Below are the code and all the weights of a small trained network. Each question names an input and a class and asks about switching units off, where a switched-off unit gives its printed mean instead of its output.

import numpy as np


def w(rows, s, z=0):
    codes = np.array(rows[::2]) - 128.0
    scale = np.full(codes.shape[1], s)
    scale[-1] = z or s
    return codes * scale


def f(y):
    return np.maximum(y, 0)


def log_softmax(a):
    a = a - a.max(-1, keepdims=True)
    return a - np.log(np.exp(a).sum(-1, keepdims=True))


def net(x, mask):
    res = np.array(x, float).reshape(1, 4) / 4 @ E
    y = f(res @ A[0][:, :-1].T + A[0][:, -1])
    res = res + np.where(mask, y, B[0][:, -1]) @ B[0][:, :-1]
    return log_softmax(res[-1] @ U[:, :-1].T + U[:, -1])


A, B = {}, {}
E = w([
[254,18,209,99,116,198,147,215,216,103,252],'x0',
[87,40,31,60,46,153,112,182,102,99,63],'x1',
[50,113,207,95,193,225,212,210,231,223,43],'x2',
[202,106,195,118,83,214,58,43,68,190,60],'x3',
],0.0073)
A[0] = w([
[163,142,179,119,108,232,61,32,72,221,40,54],'neuron 1',
[174,97,202,113,72,218,49,27,67,231,68,99],'neuron 2',
[9,187,44,134,200,40,215,212,187,87,190,48],'neuron 3',
[149,215,160,230,215,89,131,56,103,159,167,104],'neuron 4',
[123,18,65,24,54,174,147,185,166,99,89,143],'neuron 5',
[27,238,64,158,161,77,105,76,49,198,39,53],'neuron 6',
[196,197,247,193,212,141,142,111,183,129,198,124],'neuron 7',
[27,168,220,42,197,243,255,190,245,249,9,2],'neuron 8',
[12,217,94,169,152,68,133,59,71,209,27,45],'neuron 9',
[66,54,5,24,34,158,126,184,90,150,50,84],'neuron 10',
[132,212,219,196,220,111,177,94,170,207,136,80],'neuron 11',
],0.0048,0.0024)
B[0] = w([
[40,68,191,177,167,35,188,138,199,56,59,184],'neuron 1',
[87,90,198,179,143,21,208,140,193,27,68,193],'neuron 2',
[59,77,243,188,165,45,203,125,219,26,36,201],'neuron 3',
[112,207,54,169,204,172,52,79,48,133,66,178],'neuron 4',
[123,130,86,160,212,227,79,158,140,217,106,193],'neuron 5',
[202,46,187,60,69,180,152,204,156,217,231,203],'neuron 6',
[131,114,72,157,197,240,70,191,112,208,120,195],'neuron 7',
[208,218,45,43,3,27,143,4,36,41,208,245],'neuron 8',
[206,62,195,61,88,186,160,227,158,230,220,200],'neuron 9',
[87,205,37,200,216,240,29,91,76,160,44,191],'neuron 10',
[80,178,56,158,215,224,34,123,96,156,71,183],'neuron 11',
],0.0053,0.012)
U = w([
[49,200,34,183,231,245,36,158,88,218,32,1],'0',
[229,22,234,33,91,226,188,249,220,245,254,124],'1',
[19,78,230,199,181,22,218,149,229,32,21,9],'2',
[197,231,28,65,12,24,96,20,25,39,201,233],'3',
],0.0076,0.0019)

Each question gives the input, the list of numbers given to net, and the class t.
The units are the neurons (one row each of A and B). Each row of codes is followed by its name. A weight is (code - 128) times the scale printed after its matrix; where a second scale follows, it is the last column's (A, B and U).
mask holds one flag per neuron, in row order. A switched-off neuron (its flag False) gives its mean, the last column of its row in B, instead of its output. The means were averaged over made-up inputs and are rounded, as every weight is.
A unit's drop is (log p(t) with every unit on - log p(t) with that unit switched off) / (log p(t) with every unit on - log p(t) with every unit switched off).
The circuit of an input: a set's keep is (log p(t) with only the set's units on - log p(t) with every unit switched off) / (log p(t) with every unit on - log p(t) with every unit switched off). Starting from all 11 units, units are removed one at a time, each time the one whose removal leaves the highest keep (on an exact tie, the one counted first), for as long as the keep stays at least 0.8.
circuit, biggest first: the units of the circuit, biggest drop first
unit that matters most: the unit with the biggest drop
k most important neurons: the k neurons with the biggest drops, biggest first
drop when u is switched off: that unit's drop, to one decimal
input [-3,4,8,-1], class 3: circuit, biggest first -> neuron 8
input [5,4,-1,7], class 2: circuit, biggest first -> neuron 2; neuron 1
input [1,-7,3,8], class 2: 3 most important neurons -> neuron 2; neuron 1; neuron 10
input [6,8,5,7], class 0: 2 most important neurons -> neuron 10; neuron 5
input [-5,-2,-4,3], class 1: 3 most important neurons -> neuron 8; neuron 6; neuron 9
input [-7,-2,-4,-4], class 1: circuit, biggest first -> neuron 6; neuron 9
input [-7,0,-4,7], class 1: 3 most important neurons -> neuron 6; neuron 9; neuron 3
input [3,-3,2,1], class 0: 2 most important neurons -> neuron 6; neuron 9
input [-5,-5,-5,-5], class 0: 4 most important neurons -> neuron 8; neuron 4; neuron 2; neuron 1
input [-3,4,2,7], class 2: 2 most important neurons -> neuron 2; neuron 1
input [4,8,8,4], class 0: 2 most important neurons -> neuron 5; neuron 10
input [6,-7,5,5], class 0: 2 most important neurons -> neuron 11; neuron 7
input [5,-6,6,-6], class 0: 2 most important neurons -> neuron 7; neuron 11
input [-8,4,-1,1], class 1: 2 most important neurons -> neuron 6; neuron 9
input [-7,-2,3,5], class 1: circuit, biggest first -> neuron 9
input [-7,-5,-2,1], class 1: 3 most important neurons -> neuron 6; neuron 9; neuron 10
input [-1,-1,3,5], class 2: 2 most important neurons -> neuron 1; neuron 2
input [2,-5,-2,-4], class 0: 3 most important neurons -> neuron 8; neuron 7; neuron 2
input [-4,-7,8,-7], class 3: drop when neuron 1 is switched off -> 0.1
input [6,4,1,-8], class 2: unit that matters most -> neuron 3
input [7,-5,-4,8], class 2: drop when neuron 2 is switched off -> 0.5
input [5,-7,-1,-6], class 0: drop when neuron 7 is switched off -> 0.4
input [-2,-7,-4,1], class 0: drop when neuron 8 is switched off -> 0.2
